Here is a tiny trained network, its code and every weight. The questions are about switching its units off for an input and a target symbol, where a switched-off unit gives its printed mean instead of its output.

import numpy as np


def w(rows, s, z=0):
    codes = np.array(rows[::2]) - 128.0
    scale = np.full(codes.shape[1], s)
    scale[-1] = z or s
    return codes * scale


def f(y):
    return np.maximum(y, 0)


def softmax(a):
    e = np.exp(a - a.max(-1, keepdims=True))
    return e / e.sum(-1, keepdims=True)


def log_softmax(a):
    a = a - a.max(-1, keepdims=True)
    return a - np.log(np.exp(a).sum(-1, keepdims=True))


def net(x, mask):
    ids = ['αβδζθπσφ'.index(c) for c in x.split()]
    T = len(ids)
    res = E[ids] + P[:T]
    q, k, v = (res @ M[0].T for M in (Q, K, V))
    z = softmax(np.where(np.tri(T) > 0, q @ k.T / 2**0.5, -1e9)) @ v
    res = res + np.where(mask[0], z, O[0][:, -1]) @ O[0][:, :-1]
    y = f(res @ A[0][:, :-1].T + A[0][:, -1])
    res = res + np.where(mask[1:13], y, B[0][:, -1]) @ B[0][:, :-1]
    return log_softmax(res[-1] @ U[:, :-1].T + U[:, -1])


Q, K, V, O, A, B = {}, {}, {}, {}, {}, {}
E = w([
[96,142,104,134,7],'α',
[172,82,145,59,101],'β',
[139,30,81,199,155],'δ',
[159,105,246,73,76],'ζ',
[156,89,79,153,131],'θ',
[152,90,106,84,120],'π',
[151,70,161,93,80],'σ',
[80,49,158,197,97],'φ',
],0.017)
P = w([
[195,125,98,108,11],'0',
[105,80,114,101,113],'1',
[106,86,117,102,119],'2',
[107,89,124,112,119],'3',
[115,88,126,117,126],'4',
[121,87,130,107,126],'5',
[134,87,131,111,125],'6',
[130,90,137,118,123],'7',
[135,90,133,116,122],'8',
[142,89,149,124,127],'9',
[150,91,157,124,116],'10',
[149,95,155,133,107],'11',
],0.013)
Q[0] = w([
[108,73,125,101,136],'head 0',
[73,248,98,126,157],'head 0',
],0.012)
K[0] = w([
[44,171,77,186,51],'head 0',
[27,36,183,66,253],'head 0',
],0.0073)
V[0] = w([
[119,112,248,92,115],'head 0',
[189,178,88,35,140],'head 0',
],0.013)
O[0] = w([
[53,17,200,11,211,6],'head 0',
[144,235,25,29,211,250],'head 0',
],0.012,0.0022)
A[0] = w([
[170,133,123,60,62,131],'neuron 0',
[187,146,140,134,116,125],'neuron 1',
[109,240,99,69,75,146],'neuron 2',
[186,92,94,167,176,76],'neuron 3',
[159,73,92,141,180,89],'neuron 4',
[156,194,98,200,52,111],'neuron 5',
[199,74,116,144,193,81],'neuron 6',
[134,202,88,78,177,98],'neuron 7',
[57,104,130,86,162,157],'neuron 8',
[100,101,184,105,152,2],'neuron 9',
[221,209,106,155,109,230],'neuron 10',
[183,254,99,163,187,149],'neuron 11',
],0.0094,0.0068)
B[0] = w([
[175,115,98,157,141,196],'neuron 0',
[127,154,161,85,118,164],'neuron 1',
[81,194,115,121,147,191],'neuron 2',
[205,230,126,102,70,154],'neuron 3',
[208,187,166,122,42,156],'neuron 4',
[183,113,141,175,111,234],'neuron 5',
[134,207,197,146,77,153],'neuron 6',
[130,143,76,178,254,170],'neuron 7',
[231,96,124,74,76,182],'neuron 8',
[48,201,180,194,64,152],'neuron 9',
[57,159,247,137,88,250],'neuron 10',
[17,58,195,223,195,192],'neuron 11',
],0.0061,0.014)
U = w([
[106,255,86,80,64,97],'α',
[188,140,68,104,208,184],'β',
[239,139,99,152,93,154],'δ',
[110,178,209,43,114,126],'ζ',
[75,189,171,179,157,2],'θ',
[33,152,122,137,216,172],'π',
[190,87,99,67,145,80],'σ',
[85,49,130,165,160,204],'φ',
],0.0064,0.0048)

Each question gives the input, a string of symbols that net reads in full, and the target symbol t.
The units are the heads (2 rows each of Q, K, V and O) and the neurons (one row each of A and B). Each row of codes is followed by its name. A weight is (code - 128) times the scale printed after its matrix; where a second scale follows, it is the last column's (O, A, B and U).
mask holds one flag per unit, heads first, then neurons. A switched-off unit (its flag False) gives its mean, the last column of its rows in O or B, instead of its output. The means were averaged over made-up inputs and are rounded, as every weight is.
A unit's drop is (log p(t) with every unit on - log p(t) with that unit switched off) / (log p(t) with every unit on - log p(t) with every unit switched off).
The circuit of an input: a set's keep is (log p(t) with only the set's units on - log p(t) with every unit switched off) / (log p(t) with every unit on - log p(t) with every unit switched off). Starting from the 12 units with the biggest drops (on a tie, the unit counted first), units are removed one at a time, each time the one whose removal leaves the highest keep (on an exact tie, the one counted first), for as long as the keep stays at least 0.8.
circuit, biggest first: the units of the circuit, biggest drop first
k most important neurons: the k neurons with the biggest drops, biggest first
drop of u: that unit's drop, to one decimal
input α θ σ σ δ, target δ: 3 most important neurons	[neuron 3; neuron 4; neuron 2]
input σ σ φ σ, target σ: 2 most important neurons	[neuron 10; neuron 8]
input β δ π β φ φ δ, target β: circuit, biggest first	[head 0; neuron 10]
input δ φ π ζ β δ θ σ, target δ: circuit, biggest first	[head 0]
input ζ σ θ ζ β σ δ σ, target ζ: circuit, biggest first	[head 0; neuron 9]
input ζ ζ δ β, target ζ: circuit, biggest first	[head 0; neuron 9]
input β σ β θ δ π θ, target β: circuit, biggest first	[head 0; neuron 7]
input σ β ζ β φ θ π ζ θ, target σ: circuit, biggest first	[head 0; neuron 10; neuron 8]
input ζ φ ζ φ, target ζ: 2 most important neurons	[neuron 9; neuron 8]
input θ δ σ θ δ σ β π δ δ φ, target θ: 2 most important neurons	[neuron 11; neuron 10]
input θ δ φ θ δ δ θ ζ, target θ: circuit, biggest first	[head 0; neuron 11; neuron 10]
input π θ σ φ π θ, target π: circuit, biggest first	[head 0; neuron 11; neuron 7]
input β β δ ζ, target β: 3 most important neurons	[neuron 7; neuron 10; neuron 8]
input δ β π, target δ: most important neuron	[neuron 5]
input ζ σ δ, target ζ: 2 most important neurons	[neuron 9; neuron 6]
input δ β α, target δ: drop of neuron 1	0.0
input φ θ π β α σ ζ α π δ β π, target φ: drop of neuron 4	0.1
input ζ φ β β ζ δ φ ζ φ π, target ζ: drop of head 0	1.1
input θ θ δ θ φ σ φ δ σ, target θ: drop of head 0	1.5
input β π π, target β: most important neuron	[neuron 7]
